[-47   7  22  10 -17  -9  24  80  52  -2 -47 -83 -50 -32   9 -18] : [68] > (69)
[-33  -5  30  21  21   2  39  52  22 -16 -20 -51 -34 -27   3 -40] : [72] > (70)
[-37 -12  17  15   5 -37  10  67  54  -4 -36 -66 -40 -33   3 -32] : [68] > (69)
[-35  -1  16  -1 -14 -27  24  46  46 -10 -39 -59 -40 -25   8 -14] : [68] > (72)
[-27 -14  27   0  14 -49  17  58  46 -11 -44 -56 -31 -28   7 -30] : [68] > (72)
[-35  22  16 -11 -15  -3  41  40  39  -7 -20 -63 -36 -33  17 -25] : [68] > (69)
[-29  -2  20  18   2 -24  30  38  33 -28 -23 -55 -29 -29   7 -40] : [72] > (70)
[-37   6  33  19  13   3  36  41  16  -8 -15 -45 -23 -22   9 -20] : [72] > (64)
[-31 -10  15   0  -2 -31  31  32  43 -18 -34 -47 -24 -34   0 -36] : [68] > (72)
[-28  -5  25  25   6  -9  29  37  25 -21 -22 -54 -35 -20   4 -38] : [72] > (70)
[-23 -11  17   4   5 -35  19  44  36 -16 -28 -37 -35 -22   0 -29] : [68] > (72)
[-28   1  15   8 -10 -26  28  41  39 -13 -33 -53 -39 -20   3 -21] : [68] > (72)
[-34   4  22   0  -1 -10  35  45  32  -7 -38 -60 -34 -23   9 -14] : [68] > (72)
[-29   2  17  -9   4 -25  26  53  40 -10 -33 -48 -18 -29  11 -19] : [68] > (69)
[-21  -8   8  -6  -5 -26  19  41  43 -14 -28 -43 -27 -26   2 -19] : [68] > (72)
[-30   3  14  -5  -5 -27  32  35  42  -4 -35 -49 -23 -34   5 -25] : [68] > (69)
[-41   5  17  -2 -14 -12  30  55  42  -8 -31 -72 -41 -40   8 -32] : [68] > (69)
[-31  -2  12   0  -7 -34  25  50  48  -7 -37 -60 -34 -34   6 -25] : [68] > (69)
[-13  -4   3  -1  -9  -5  25  15  32 -21 -31 -27 -26 -11   0 -22] : [68] > (72)
[-37   1  10  -5 -10 -34  25  50  47  -6 -41 -68 -31 -33   5 -25] : [68] > (69)
[-37  -1  20   7  -2 -38  32  52  48 -14 -42 -65 -37 -29  10 -20] : [68] > (72)
[-38  -9  15   1  -8 -26  19  57  42  -8 -41 -70 -41 -23   3 -28] : [68] > (72)
[-40 -18  27  17  14 -11  30  50  39 -23 -26 -54 -41 -27   1 -40] : [72] > (70)
[-13  -4   5 -13  -5 -23  41  13  30 -19 -24 -28 -16 -29  -4 -27] : [68] > (72)
[-11 -10  17  -6  13 -27  29  33  32 -17 -19 -40 -12 -35   5 -40] : [72] > (64)
[-42  -6  19   6  -4 -33  23  73  54   2 -44 -75 -39 -36   3 -26] : [68] > (69)
[-26  11  18 -16  -8 -18  55  26  38 -21 -42 -45 -28 -36  11 -21] : [68] > (72)
[-24  -3  18  -3  -6 -37  35  44  44 -21 -38 -56 -28 -30   3 -34] : [68] > (69)
[-19 -14  27  14  20 -29  31  37  39 -18 -21 -38 -17 -22   0 -38] : [72] > (70)
[ -7   1  18 -15  -5 -30  27  49  44 -12 -37 -57 -31 -28   3 -24] : [68] > (72)
[-15  -9  23  28   5 -19   8  36  26  -3 -12 -38 -20 -12  -2 -33] : [72] > (70)
[  0 -22   9  -5  20 -40  27  18  31 -23 -21 -21  -6 -33  -4 -41] : [72] > (64)
[-41  -9  29  15  12   0  24  67  36 -10 -21 -63 -41 -23  10 -32] : [72] > (70)
[-34   3  18   9  -9 -27  17  52  42  -8 -36 -61 -42 -23   3 -18] : [68] > (69)
[-28  -7  29  13  11  -4  29  41  35 -20 -19 -43 -34 -17   6 -33] : [72] > (70)
[-26 -10  18   4   3 -34  21  51  41  -9 -34 -54 -21 -26   8 -36] : [68] > (69)

[  1   5 -13 -15  27 -30   2 -23 -20   5 -21  25  15 -18 -21  30] : q106 > Q391
[  5   0  -4 -20  15 -23  14 -18  -2 -11 -22  22   0   7  -3  21] : q106 > Q285
[  4   0  -6 -12  19 -32  19 -22 -10 -11 -15  25   2 -23 -32   7] : q106 > q60
[  3  13  -6 -13   0 -11  21 -31  -5  16  -8  37   8   2 -15   4] : q842 > Q165
[  7   3   8  -7 -15  26  -3   6   1   8 -13  15   9   6   6  15] : Q575 > q987
[  5   3 -13 -23  11   2  10  -2 -18  -8  11  26   6 -34   3  22] : Q385 > Q70
[ 12  10  11   1 -15  15  -8   1   0   1 -17  13  12   5  13  11] : Q575 > q313
[  5  14   7  -2 -17  26  -5  -1   1   2 -10  15  13   5  15  18] : Q575 > q313
[ -3   7  -4  -9   1  -6  15 -35  -8  11 -11  33   3  -2 -12   8] : q842 > Q165
[  6  15   8  -1 -14  21   2   2   0   0 -12  14  12   8  13   5] : Q575 > q313
[  5   6  -4 -15  17 -23  19 -20   2  -4  -9  20   0  -8 -17  14] : q106 > Q285
[  4   3  -7 -16  11 -11   6 -27 -10  16  -7  30   8  -3 -19  15] : q842 > Q165
[  8  16  -2 -14  -3  19   6   0 -10  -9  18  17  13 -25  -1  14] : Q385 > q150
[  2   5 -10 -18   9  -8  17 -29  -5  13  -1  31  11  -1 -21   5] : q842 > Q165
[  5   9   1  -6   5  -7  10 -32  -7  14 -11  32   8   2  -9  15] : q842 > Q165
[  1  13   1 -17   1  23  13   1 -13 -17  16  16   9 -30 -10  17] : Q385 > q245
[ -3  11 -17 -17   3   7  11   5 -12 -19  26   6   7 -24  -4  14] : Q385 > Q70
[  3  12  -2 -16  15 -14   9 -31  -8   9  -2  29   9  -4 -19  14] : q842 > Q165
[  8   9   3 -12  -7  22  -6  -2   1   7 -18  15   6   9  15  26] : Q575 > q987
[ -2   3  -5 -21  10 -16  18 -29  -5   7  -1  25  -1  -9 -11  13] : q842 > Q991
[  2   3   1  -9  15 -23  17 -18  -3  -4 -22  22   2 -11 -13  16] : q106 > Q285
[ -1  10  -8  -9   4 -14  19 -32  -3   9  -7  40   1  -2  -8   5] : q842 > Q548
[  4  -6  -2 -19  18 -20   9 -12 -15  -1 -17  17   3 -21 -33  26] : q106 > Q391
[ 11   9   3 -10 -11  10   2   1   0  10 -10  20  19   2  10  15] : Q575 > q987
[  0  15  -6  -8   0  23   5   5 -16  -7  17   9  19 -21  -5  20] : Q385 > q245
[  4   2  -7 -17  26 -24  15 -19 -12  -2 -14  17   8 -18 -37  21] : q106 > q60
[ 13   8   3 -10  -4  15  -3  -2   0  13  -4  20  14   4   4  11] : Q575 > q182
[  2  10  -4 -15   2  15  12  -7  -7 -16  22  14   9 -26   9  17] : Q385 > Q70
[  0   1 -11 -21   1 -10  17 -26  -2  15   0  32   1   1   3   6] : q842 > Q991
[  6   5  -6 -13  16 -27  16 -16 -10  -6 -10  20   4 -22 -26   8] : q106 > q60
[ -2  -1 -10 -20  15 -10  13 -31  -8  10  -3  29  -1   0 -16  14] : q842 > Q991
[  6  13  -3 -11   0  -1  15 -28   0   9   3  35   6  -1   0   8] : q842 > Q548
[  4   8  -5 -16   5  -6  16 -40  -7  14  -6  34  -4  -6  -6  13] : q842 > Q548
[  2  11 -11 -26  18 -11  15 -28 -11   9   6  31  10  -2 -11  19] : q842 > Q991
[  2  -3  -3 -17  17 -21  16 -17  -9   1  -7  24   1 -14 -28  12] : q106 > q60
[  0   3  -2 -11 -17  21  -8   5  -5   9  -5  16  13  -7  18  22] : Q575 > q182
[  4  11   2   6 -26  29   1   2   2  -2 -15  16   6  -4  26   9] : Q575 > q313
[  2   9   1 -11  -3  16  -4   4   3  11 -22  14  10  15  23  27] : Q575 > q987
[ -6  15  -9  -5  -9  26   9   6 -12 -10  15   9  13 -27  -3  16] : Q385 > q245

[ -8   7 -11  -2   5 -12 -12   2   2   8 -23  17  29  -8  -1  -8] : <30> > [44]
[-11  12  -3  -3  -5   0   9   2 -14  12 -20  28  20  10  -8  -8] : <30> > [55]
[-24  43 -21 -17   3   3 -45 -32   4  18  -8  23  60   8 -36   0] : <30> > [55]
[-10  19 -11  -5 -12   0  -1  -6   5   9 -27   7  21   0   9  -3] : <33> > [63]
[-23  40 -14 -28  10  11  -2   7 -52 -52  23   4 -20   8 -11 -14] : <36> > [46]
[ -8  18  -7 -13  -2   2 -22  -3   0   3 -36  -7  25   1   2  -2] : <30> > [44]
[-25  38 -10   7  16   5 -19   3 -14 -37  11 -15   5 -12 -20  -7] : <36> > [46]
[ -4  13 -26  23  14  -7 -41 -13  15 -39  12 -16  41   5 -18  -3] : <36> > [46]
[-17  31 -19  -3  14  12  -9  -1  -5   9 -21  -5  32  -2  10  -8] : <33> > [63]
[-15  21  -5   1  -6   5   6 -15   1   8 -65  25  54  -2 -14  -7] : <33> > [63]
[  3  10  -8  -5  -6  10 -10  10  -4  -3 -23   8  14 -12   1  -5] : <33> > [40]
[  5  36 -16  -2   2   8 -19  11 -25 -24  14 -22  -3  -8  -3   3] : <36> > [56]
[ 11  -6  -4   5  -9  11   1  24 -29 -30   5  -8 -14 -15 -12   4] : <36> > [37]
[ -5   9  -7  -2  -9  17   0 -16  -9 -13  -7  -2  25   3  -9  -8] : <33> > [48]
[ 16  18  -6   9   6   2 -19 -10 -22 -37   9  -8  17  -5 -20   2] : <36> > [37]
[-15  20 -12 -12   5   8  -8   7  -9 -30  -6   2  -9  -3  -6  -2] : <33> > [40]
[-28  20  -7  -5  -4  10  -2  -1  -7   0 -36   7  27  13   7  -7] : <33> > [63]
[-14  13  -7   2   4  -5 -10  11   7  16 -14   1  11  -3   3  -2] : <30> > [55]
[  7   7  -5  -4  10  21   7  10 -32 -27  -6   2   0 -21 -23 -17] : <36> > [56]
[-17  27  -7 -24   3   7   4  14 -32  -7 -23  14  14   6   2  -2] : <33> > [40]
[ 10   0   1   2  -2  10  -1  -3 -37 -46  25  -3  -1   0 -18  -3] : <36> > [37]
[ 13   6  -7   4   5   4 -11  12 -12 -34   3  -9  -6  -8 -15  -3] : <36> > [56]
[ -6  23  -3  -3   9  -3 -11   3  12  13 -17   9  26  -3   7  -3] : <33> > [63]
[  2  19 -22   8   9  -1 -26  -3  28  -2 -25   5  49 -12 -22  -6] : <30> > [39]

[ -3  20  30  -1 -16 -13 -25  12   8 -54  12   9   6   8  17   6] : q820 > D
[ -8   9   0   7 -10  -1  -3   3 -15  12 -29 -18   2 -21  -6   3] : q230 > J
[  1   4   5 -13   7  -2 -26 -24 -19  17 -40 -11  -5 -13   2   2] : q230 > J
[ -3   5  27  20  10 -17 -11  34   8 -10  -5  -8  -2   7   5  -4] : q820 > D
[ -3   8  23  17  -2  -8  36  24   5  -9   6 -12  -9   6 -12  -8] : q820 > D
[  3   2  18  15  -7  -2  15  23   1 -26 -14 -15  -6   2  -7  -5] : q820 > D
[ -4   5   5  -2   1   4 -24  16 -15  21   0 -11 -11 -14  -6  -6] : q230 > J
[ -5   9   6  12  -7 -11 -11  10 -14  -8 -10  -4   2  -7   3  -1] : q820 > Y
[ -3   4  12  -3 -12   6  20  -3 -12  -2 -19  14  -1  -7   5   7] : q820 > Y
[-13  13  30  20 -10   6 -22  19  -1 -14 -16 -17  -3   2  19  -1] : q820 > D
[  1   7  23   6 -10   7  -3  11  33  -6  -4  11   2  13   1  -1] : q820 > D
[  1  18  -5   1   0  11  17   4 -53   7 -33  -8   1 -14  -1 -18] : q230 > B
[ -5  14  -4   6  -1   3  -7 -18 -23   5 -25 -10   4 -14  -4   8] : q230 > B
[ -4   5   4   0  -1  -4   2  15 -29  -7 -14 -10   3   3  11  -8] : q820 > Y
[ -9  -6 -14   7  10   4   6  -2  -8   6 -36  -3   1 -19  -5  -6] : q230 > B
[-10  21   2   9  -1  10   5  13  -3   5 -30  -7  -5  -6 -10  -1] : q230 > B
[ -1   5  22   9  -5  -8   6  22  17 -12   5  -2  -6   7   5  11] : q820 > D
[ -8  10  29 -25  -9  -6 -13  -6  -6  15 -32 -15  -5 -10   6   5] : q230 > J
[ -9  10   6 -11   1  -5 -12 -16 -21  10 -42 -22  -8 -14  -4  -6] : q230 > J
[ -6  34  15  27   0  -7  11  16  -5  -9  -9 -25  -6  -3  -5 -12] : q820 > Y
[  9  19   0   3   7 -11  12  12 -32  13 -32  -8   3 -11 -10  -5] : q230 > B
[-13  15 -14  -2  11   3 -26   7 -13  15 -50 -13  -3 -21   0  -3] : q230 > B
[ -2  15 -11 -17   5   7  -1  11 -11  14 -56   7   2 -10   0  -1] : q230 > B
[ -9  -5   0  -3   7  -4   5 -14 -10  20 -40 -13 -16 -19 -21  -1] : q230 > J
[ -2  -1  26  26  -6 -11  12   6 -21   1  17 -14  -3 -10  -3  -1] : q820 > Y
[  1  -6  21  -7 -24   2   3 -10  11 -11 -45  31   6  -5  15  15] : q820 > Y
[ -4  -9  11  -7   8  -3   1 -12   0   7 -42  -4  -5 -10  -7   0] : q230 > J
[ -8   3  11  11   5   6  -1  -5  -9   6 -43  -5  -6 -32 -13  -6] : q230 > B
[ -7  16  -5 -15  -4   9 -21 -16 -26  13 -14  -8  -9 -20   2   2] : q230 > J
[  3   2  17   4 -12   3   8   2  28  -7  11  -1  -5   6   5   2] : q820 > D
[ -8   0 -11   2  -3   3 -35  -6  14   2 -35 -12   4 -10   5 -13] : q230 > J
[  1  -2  21  13 -17  -9   9  -1  14 -28  -6  -1  -1   6  12  -4] : q820 > D
[ -8  12  13   8 -10 -13   1 -31   4  -3 -30   4   2 -17   1   0] : q230 > B
[  1  -3  28  15  -9   0  -1   9  12 -22   4  -8  -4   4   9   3] : q820 > D
[-10  11  -9  20  12   9   7  10 -27  23 -43  -3   0 -13 -17 -22] : q230 > B
